Below are the code and all the weights of a small trained network. Each question names an input and a class and asks about switching units off, where a switched-off unit gives its printed mean instead of its output.

import numpy as np


def w(rows, s, z=0):
    codes = np.array(rows[::2]) - 128.0
    scale = np.full(codes.shape[1], s)
    scale[-1] = z or s
    return codes * scale


def f(y):
    return np.maximum(y, 0)


def log_softmax(a):
    a = a - a.max(-1, keepdims=True)
    return a - np.log(np.exp(a).sum(-1, keepdims=True))


def net(x, mask):
    res = np.array(x, float).reshape(1, 7) / 4 @ E
    y = f(res @ A[0][:, :-1].T + A[0][:, -1])
    res = res + np.where(mask, y, B[0][:, -1]) @ B[0][:, :-1]
    return log_softmax(res[-1] @ U[:, :-1].T + U[:, -1])


A, B = {}, {}
E = w([
[129,153,113,254],'x0',
[124,109,97,215],'x1',
[96,205,95,113],'x2',
[80,139,241,96],'x3',
[127,73,48,166],'x4',
[214,193,212,183],'x5',
[114,48,131,153],'x6',
],0.01)
A[0] = w([
[85,36,141,110,46],'n0',
[90,119,56,54,128],'n1',
[160,136,205,177,2],'n2',
[42,164,108,101,215],'n3',
[174,112,209,135,103],'n4',
[101,8,104,153,76],'n5',
[72,112,123,68,114],'n6',
[120,118,179,107,66],'n7',
[70,57,164,149,65],'n8',
[148,117,52,101,179],'n9',
[213,131,125,201,168],'n10',
[48,90,146,127,92],'n11',
[119,200,145,127,47],'n12',
],0.012,0.0066)
B[0] = w([
[121,35,147,65,178],'n0',
[197,80,245,133,210],'n1',
[161,113,153,221,186],'n2',
[77,77,240,145,219],'n3',
[192,122,86,127,196],'n4',
[122,21,42,93,207],'n5',
[76,156,177,91,194],'n6',
[126,193,108,169,160],'n7',
[123,2,181,115,170],'n8',
[124,178,173,167,194],'n9',
[108,188,83,204,249],'n10',
[42,20,85,139,172],'n11',
[72,195,130,84,176],'n12',
],0.008,0.011)
U = w([
[83,141,137,208,160],'0',
[116,87,42,211,174],'1',
[61,150,51,156,3],'2',
[126,162,189,112,75],'3',
[162,198,106,116,95],'4',
[115,67,70,148,103],'5',
[189,167,187,249,231],'6',
[168,177,111,47,133],'7',
],0.013,0.0083)

Each question gives the input, the list of numbers given to net, and the class t.
The units are the neurons (one row each of A and B). Each row of codes is followed by its name. A weight is (code - 128) times the scale printed after its matrix; where a second scale follows, it is the last column's (A, B and U).
mask holds one flag per neuron, in row order. A switched-off neuron (its flag False) gives its mean, the last column of its row in B, instead of its output. The means were averaged over made-up inputs and are rounded, as every weight is.
A unit's drop is (log p(t) with every unit on - log p(t) with that unit switched off) / (log p(t) with every unit on - log p(t) with every unit switched off).
The circuit of an input: a set's keep is (log p(t) with only the set's units on - log p(t) with every unit switched off) / (log p(t) with every unit on - log p(t) with every unit switched off). Starting from the 12 units with the biggest drops (on a tie, the unit counted first), units are removed one at a time, each time the one whose removal leaves the highest keep (on an exact tie, the one counted first), for as long as the keep stays at least 0.8.
units of the circuit, in order: the units of the circuit, biggest drop first
top k neurons: the k neurons with the biggest drops, biggest first
drop of u: that unit's drop, to one decimal
input [-1,-6,-7,7,0,-5,0], class 5: units of the circuit, in order => (n11)
input [0,-3,8,-2,4,-7,3], class 3: units of the circuit, in order => (n1 n6)
input [6,1,-1,4,1,-3,4], class 5: units of the circuit, in order => (n8 n10 n5)
input [1,4,-5,2,3,3,0], class 1: units of the circuit, in order => (n1 n3)
input [3,1,2,-3,5,-5,-6], class 6: units of the circuit, in order => (n1 n9)
input [2,-5,6,-1,5,3,-3], class 4: top 2 neurons => (n2 n1)
input [0,8,-8,2,3,6,1], class 1: units of the circuit, in order => (n5 n1)
input [-8,-2,-2,-6,6,-4,-3], class 3: units of the circuit, in order => (n1 n6)
input [-6,-5,-1,3,-2,-8,4], class 3: top 3 neurons => (n1 n6 n3)
input [-3,-6,5,-5,0,-1,7], class 6: top 3 neurons => (n1 n9 n12)
input [1,6,6,-6,5,-4,-3], class 6: units of the circuit, in order => (n9 n1)
input [5,2,6,-5,5,-3,-3], class 6: top 2 neurons => (n9 n1)
input [-1,-3,2,-4,-1,-4,-1], class 3: top 2 neurons => (n10 n2)
input [4,-4,2,-3,4,-7,-7], class 6: top 2 neurons => (n1 n9)
input [4,-3,6,-2,-6,-4,-8], class 3: top neuron => (n3)
input [2,0,-3,-8,3,-7,4], class 5: drop of n5 => 0.2
input [-5,5,-5,2,1,4,5], class 5: drop of n5 => 0.1
input [-7,-2,3,1,1,-4,1], class 3: drop of n3 => 0.0
input [-5,2,7,1,5,-1,-1], class 6: drop of n5 => 0.2
